Below are the code and all the weights of a small trained network. Each question names an input and a class and asks about switching units off, where a switched-off unit gives its printed mean instead of its output.

import numpy as np


def w(rows, s, z=0):
    codes = np.array(rows[::2]) - 128.0
    scale = np.full(codes.shape[1], s)
    scale[-1] = z or s
    return codes * scale


def f(y):
    return y / 2 * (1 + np.tanh(0.7978845608 * (y + 0.044715 * y**3)))


def log_softmax(a):
    a = a - a.max(-1, keepdims=True)
    return a - np.log(np.exp(a).sum(-1, keepdims=True))


def net(x, mask):
    res = np.array(x, float).reshape(1, 6) / 4 @ E
    y = f(res @ A[0][:, :-1].T + A[0][:, -1])
    res = res + np.where(mask, y, B[0][:, -1]) @ B[0][:, :-1]
    return log_softmax(res[-1] @ U[:, :-1].T + U[:, -1])


A, B = {}, {}
E = w([
[145,131,82,185,112,103],'x0',
[204,39,158,114,113,85],'x1',
[102,107,139,203,103,113],'x2',
[142,106,105,170,254,127],'x3',
[179,136,230,163,125,124],'x4',
[135,68,120,131,115,218],'x5',
],0.0097)
A[0] = w([
[78,112,79,187,154,182,204],'N1',
[168,109,223,121,108,202,189],'N2',
[80,233,132,102,145,110,232],'N3',
[103,178,111,49,80,145,167],'N4',
[111,75,104,142,157,196,161],'N5',
[163,65,87,160,163,104,197],'N6',
[76,134,82,88,118,197,252],'N7',
[146,48,181,141,90,43,214],'N8',
[84,151,104,224,46,104,172],'N9',
[113,246,144,136,160,88,174],'N10',
[226,81,170,130,115,86,196],'N11',
[79,141,104,37,90,141,183],'N12',
[134,63,101,129,219,167,190],'N13',
[109,126,191,93,65,74,162],'N14',
[156,78,94,127,254,111,245],'N15',
[228,54,197,137,114,120,205],'N16',
[78,96,130,118,232,207,189],'N17',
[118,181,125,44,85,166,171],'N18',
[129,120,109,78,33,135,217],'N19',
[242,127,172,130,164,135,185],'N20',
[115,102,114,215,62,115,180],'N21',
[80,158,94,69,82,131,199],'N22',
[154,122,180,118,112,158,168],'N23',
[205,64,119,129,180,78,137],'N24',
[106,229,144,138,170,74,180],'N25',
[171,81,204,132,78,177,162],'N26',
[240,43,133,131,146,90,178],'N27',
[196,76,167,132,122,47,192],'N28',
[147,96,178,105,43,98,157],'N29',
[214,76,119,135,154,83,142],'N30',
[73,98,93,71,162,158,213],'N31',
],0.0077,0.0041)
B[0] = w([
[84,140,100,140,152,183,206],'N1',
[185,95,202,168,94,184,188],'N2',
[182,255,120,169,163,94,238],'N3',
[193,178,75,103,93,138,198],'N4',
[78,86,145,99,138,178,173],'N5',
[93,75,62,125,157,113,185],'N6',
[139,154,92,108,138,191,226],'N7',
[75,119,141,103,105,59,201],'N8',
[68,159,66,177,82,150,187],'N9',
[151,215,155,182,173,70,217],'N10',
[144,68,164,115,105,35,200],'N11',
[181,179,77,64,104,153,204],'N12',
[82,99,123,101,217,162,210],'N13',
[111,171,149,103,95,104,180],'N14',
[117,106,98,120,235,133,254],'N15',
[143,48,180,113,97,88,213],'N16',
[119,123,168,116,198,190,224],'N17',
[214,165,101,109,105,144,197],'N18',
[146,131,101,105,46,150,202],'N19',
[187,64,149,156,150,111,192],'N20',
[48,107,81,176,60,132,172],'N21',
[151,181,58,101,101,150,203],'N22',
[165,115,173,142,96,130,155],'N23',
[136,73,88,128,165,88,185],'N24',
[141,221,167,182,192,76,216],'N25',
[145,68,197,126,60,149,181],'N26',
[137,38,111,105,147,76,207],'N27',
[109,107,137,118,134,46,198],'N28',
[105,143,179,75,50,96,183],'N29',
[140,63,90,117,151,74,177],'N30',
[134,150,111,81,162,158,205],'N31',
],0.0078,0.0082)
U = w([
[26,183,200,82,89,65,38],'0',
[53,114,104,56,239,235,77],'1',
[193,94,252,163,177,243,75],'2',
[179,252,148,228,220,87,189],'3',
[174,65,228,93,40,113,29],'4',
[140,46,89,108,205,39,113],'5',
[239,191,56,23,75,178,222],'6',
[2,122,63,240,74,186,255],'7',
],0.0059,0.00099)

Each question gives the input, the list of numbers given to net, and the class t.
The units are the neurons (one row each of A and B). Each row of codes is followed by its name. A weight is (code - 128) times the scale printed after its matrix; where a second scale follows, it is the last column's (A, B and U).
mask holds one flag per neuron, in row order. A switched-off neuron (its flag False) gives its mean, the last column of its row in B, instead of its output. The means were averaged over made-up inputs and are rounded, as every weight is.
A unit's drop is (log p(t) with every unit on - log p(t) with that unit switched off) / (log p(t) with every unit on - log p(t) with every unit switched off).
The circuit of an input: a set's keep is (log p(t) with only the set's units on - log p(t) with every unit switched off) / (log p(t) with every unit on - log p(t) with every unit switched off). Starting from the 12 units with the biggest drops (on a tie, the unit counted first), units are removed one at a time, each time the one whose removal leaves the highest keep (on an exact tie, the one counted first), for as long as the keep stays at least 0.8.
units of the circuit, in order: the units of the circuit, biggest drop first
top k neurons: the k neurons with the biggest drops, biggest first
drop when u is switched off: that unit's drop, to one decimal
input [6,2,6,3,-7,-8], class 7: units of the circuit, in order => N9, N21
input [4,-6,7,5,8,6], class 7: units of the circuit, in order => N21, N9
input [-3,-2,-7,7,8,-1], class 2: units of the circuit, in order => N2, N20
input [-8,-5,-8,1,7,-1], class 3: units of the circuit, in order => N3, N10
input [1,-6,8,-6,6,6], class 7: units of the circuit, in order => N9
input [2,1,6,1,-3,7], class 7: units of the circuit, in order => N21, N9
input [3,5,3,1,5,7], class 4: units of the circuit, in order => N26, N16
input [6,2,6,1,-2,-5], class 7: top 2 neurons => N9, N21
input [5,2,-3,7,0,8], class 1: top 2 neurons => N13, N17
input [8,-7,3,2,-4,0], class 7: top 3 neurons => N9, N21, N1
input [0,-7,5,-4,7,5], class 7: units of the circuit, in order => N9, N21
input [6,5,-1,-6,4,-8], class 4: top 2 neurons => N16, N11
input [4,0,8,-2,-3,-6], class 7: top 2 neurons => N9, N21
input [-5,-4,5,-1,-4,1], class 6: top neuron => N15
input [2,-6,-2,0,-2,-1], class 3: drop when N3 is switched off => 0.2
input [2,-2,6,5,4,-1], class 7: drop when N19 is switched off => -0.1
input [-1,-2,7,2,1,2], class 7: drop when N21 is switched off => 0.1
